Below are the code and all the weights of a small trained network. Each question names an input and a target symbol and asks about switching units off, where a switched-off unit gives its printed mean instead of its output.

import numpy as np


def w(rows, s, z=0):
    codes = np.array(rows[::2]) - 128.0
    scale = np.full(codes.shape[1], s)
    scale[-1] = z or s
    return codes * scale


def norm(h):
    return h / np.sqrt((h * h).mean(-1, keepdims=True) + 1e-5)


def f(y):
    return np.maximum(y, 0)


def softmax(a):
    e = np.exp(a - a.max(-1, keepdims=True))
    return e / e.sum(-1, keepdims=True)


def log_softmax(a):
    a = a - a.max(-1, keepdims=True)
    return a - np.log(np.exp(a).sum(-1, keepdims=True))


def net(x, mask):
    ids = ['Ωβγεζηθλμξπτφ'.index(c) for c in x.split()]
    T = len(ids)
    res = E[ids] + P[:T]
    q, k, v = (norm(res) @ M[0].T for M in (Q, K, V))
    z = softmax(np.where(np.tri(T) > 0, q @ k.T / 3**0.5, -1e9)) @ v
    res = res + np.where(mask[0], z, O[0][:, -1]) @ O[0][:, :-1]
    y = f(norm(res) @ A[0][:, :-1].T + A[0][:, -1])
    res = res + np.where(mask[1:9], y, B[0][:, -1]) @ B[0][:, :-1]
    return log_softmax(norm(res)[-1] @ U[:, :-1].T + U[:, -1])


Q, K, V, O, A, B = {}, {}, {}, {}, {}, {}
E = w([
[99,150,143,162,94,253,166,129],'Ω',
[95,113,126,35,125,118,159,127],'β',
[115,80,120,33,139,140,167,132],'γ',
[141,128,138,56,164,124,150,71],'ε',
[118,80,76,121,170,222,122,150],'ζ',
[79,88,88,91,160,129,210,101],'η',
[155,163,158,53,97,178,76,122],'θ',
[173,128,190,78,146,87,105,68],'λ',
[46,169,100,143,119,135,163,150],'μ',
[96,183,101,118,95,95,64,85],'ξ',
[106,216,142,128,81,120,139,211],'π',
[163,89,97,145,206,63,92,210],'τ',
[82,92,140,129,86,41,152,79],'φ',
],0.02)
P = w([
[2,96,255,108,205,161,109,111],'0',
[49,136,198,68,204,156,116,109],'1',
[70,135,178,65,178,144,137,103],'2',
[88,147,150,52,160,137,143,118],'3',
[106,146,132,53,145,128,142,116],'4',
[127,159,111,50,135,124,136,112],'5',
[143,162,95,55,118,118,135,111],'6',
[165,167,83,55,105,110,133,108],'7',
[183,170,71,59,86,99,133,100],'8',
[204,166,58,62,71,96,138,97],'9',
[220,171,46,62,53,85,153,95],'10',
],0.0096)
Q[0] = w([
[88,254,38,59,89,146,108,153],'H1',
[168,110,234,243,167,159,161,170],'H1',
[151,81,106,222,174,204,18,178],'H1',
],0.0091)
K[0] = w([
[243,106,29,129,84,189,170,83],'H1',
[31,130,140,111,175,145,65,95],'H1',
[53,113,197,90,217,250,153,138],'H1',
],0.011)
V[0] = w([
[132,215,85,195,2,3,35,133],'H1',
[162,141,209,93,34,138,15,131],'H1',
[88,45,91,83,109,35,135,27],'H1',
],0.0067)
O[0] = w([
[42,97,194,130,194,166,146,101,127],'H1',
[211,88,122,97,132,66,126,255,177],'H1',
[82,127,97,153,167,214,24,205,255],'H1',
],0.0093,0.0034)
A[0] = w([
[125,174,145,207,110,189,92,140,54],'N1',
[133,147,112,86,101,112,106,88,116],'N2',
[146,55,165,125,162,98,151,139,118],'N3',
[91,143,135,175,106,153,96,161,157],'N4',
[129,159,83,201,104,90,106,184,226],'N5',
[116,133,78,107,194,9,85,137,253],'N6',
[136,106,98,94,81,172,153,129,40],'N7',
[131,148,237,153,108,86,94,162,160],'N8',
],0.014,0.0046)
B[0] = w([
[246,152,227,58,96,74,184,137,146],'N1',
[93,116,156,96,126,137,78,110,185],'N2',
[135,123,69,37,86,128,141,112,152],'N3',
[129,148,142,130,98,160,118,186,172],'N4',
[122,79,70,129,128,105,122,103,178],'N5',
[152,125,121,180,126,122,201,147,253],'N6',
[146,190,169,212,182,95,123,100,161],'N7',
[105,118,127,163,169,149,94,92,179],'N8',
],0.014,0.012)
U = w([
[119,55,128,47,63,45,242,66,121],'Ω',
[90,81,98,70,227,137,180,168,218],'β',
[139,126,64,145,55,133,108,160,73],'γ',
[160,158,65,134,86,125,100,191,104],'ε',
[164,134,21,157,130,132,81,31,220],'ζ',
[194,165,132,2,71,145,42,147,133],'η',
[237,24,56,207,189,81,185,165,140],'θ',
[157,138,56,188,177,97,103,216,63],'λ',
[171,215,192,205,97,228,248,116,165],'μ',
[22,34,146,144,188,220,66,193,179],'ξ',
[48,112,218,120,176,115,215,15,138],'π',
[44,231,89,120,137,199,84,53,73],'τ',
[143,185,171,100,129,175,119,238,2],'φ',
],0.01,0.0048)

Each question gives the input, a string of symbols that net reads in full, and the target symbol t.
The units are the heads (3 rows each of Q, K, V and O) and the neurons (one row each of A and B). Each row of codes is followed by its name. A weight is (code - 128) times the scale printed after its matrix; where a second scale follows, it is the last column's (O, A, B and U).
mask holds one flag per unit, heads first, then neurons. A switched-off unit (its flag False) gives its mean, the last column of its rows in O or B, instead of its output. The means were averaged over made-up inputs and are rounded, as every weight is.
A unit's drop is (log p(t) with every unit on - log p(t) with that unit switched off) / (log p(t) with every unit on - log p(t) with every unit switched off).
The circuit of an input: a set's keep is (log p(t) with only the set's units on - log p(t) with every unit switched off) / (log p(t) with every unit on - log p(t) with every unit switched off). Starting from all 9 units, units are removed one at a time, each time the one whose removal leaves the highest keep (on an exact tie, the one counted first), for as long as the keep stays at least 0.8.
units of the circuit, in order: the units of the circuit, biggest drop first
top k neurons: the k neurons with the biggest drops, biggest first
drop when u is switched off: that unit's drop, to one decimal
input γ ζ τ μ, target τ: units of the circuit, in order	[H1 N6]
input λ φ η ζ ε φ β λ, target ξ: units of the circuit, in order	[H1]
input ε ζ π Ω Ω λ γ, target θ: units of the circuit, in order	[H1 N7]
input Ω ξ Ω ζ Ω μ ξ Ω ξ, target Ω: units of the circuit, in order	[H1 N6 N2]
input π ε ξ ε φ β ξ π ζ, target ζ: units of the circuit, in order	[H1 N6]
input η ξ ζ ξ ξ ζ γ θ η μ γ, target ζ: top 3 neurons	[N7 N4 N6]
input ξ π ξ π γ ξ ζ ξ η, target β: units of the circuit, in order	[H1 N3]
input η λ λ ζ ξ τ τ ε ξ, target ε: top 3 neurons	[N6 N4 N8]
input γ η ζ ε τ η π φ ξ, target φ: units of the circuit, in order	[H1 N1 N4]
input τ ζ ε η γ, target τ: units of the circuit, in order	[H1 N7 N2]
input θ π μ π γ η μ φ ε Ω π, target Ω: units of the circuit, in order	[H1 N5]
input ε ξ λ τ π, target τ: units of the circuit, in order	[H1 N6 N8]
input π Ω μ τ β λ ξ, target λ: units of the circuit, in order	[H1 N6]
input τ ξ ξ ξ ζ π, target ζ: top neuron	[N5]
input η ε λ ξ β γ λ, target θ: top 2 neurons	[N6 N8]
input ξ ξ ε λ ε ξ π, target ξ: units of the circuit, in order	[H1 N8]
input ξ ε π Ω τ Ω τ ξ, target τ: top 3 neurons	[N2 N1 N5]
input π ε η π μ λ, target Ω: top 3 neurons	[N3 N6 N7]
input λ π η μ Ω φ λ ξ ξ ζ, target ζ: top 2 neurons	[N6 N7]
input ξ η η φ θ η ξ η ζ η, target τ: top neuron	[N6]
input ξ ξ γ η γ λ γ λ, target θ: drop when N6 is switched off	1.2
input ζ γ π λ, target Ω: drop when N7 is switched off	0.1
input λ η π λ π γ, target Ω: drop when N3 is switched off	0.2
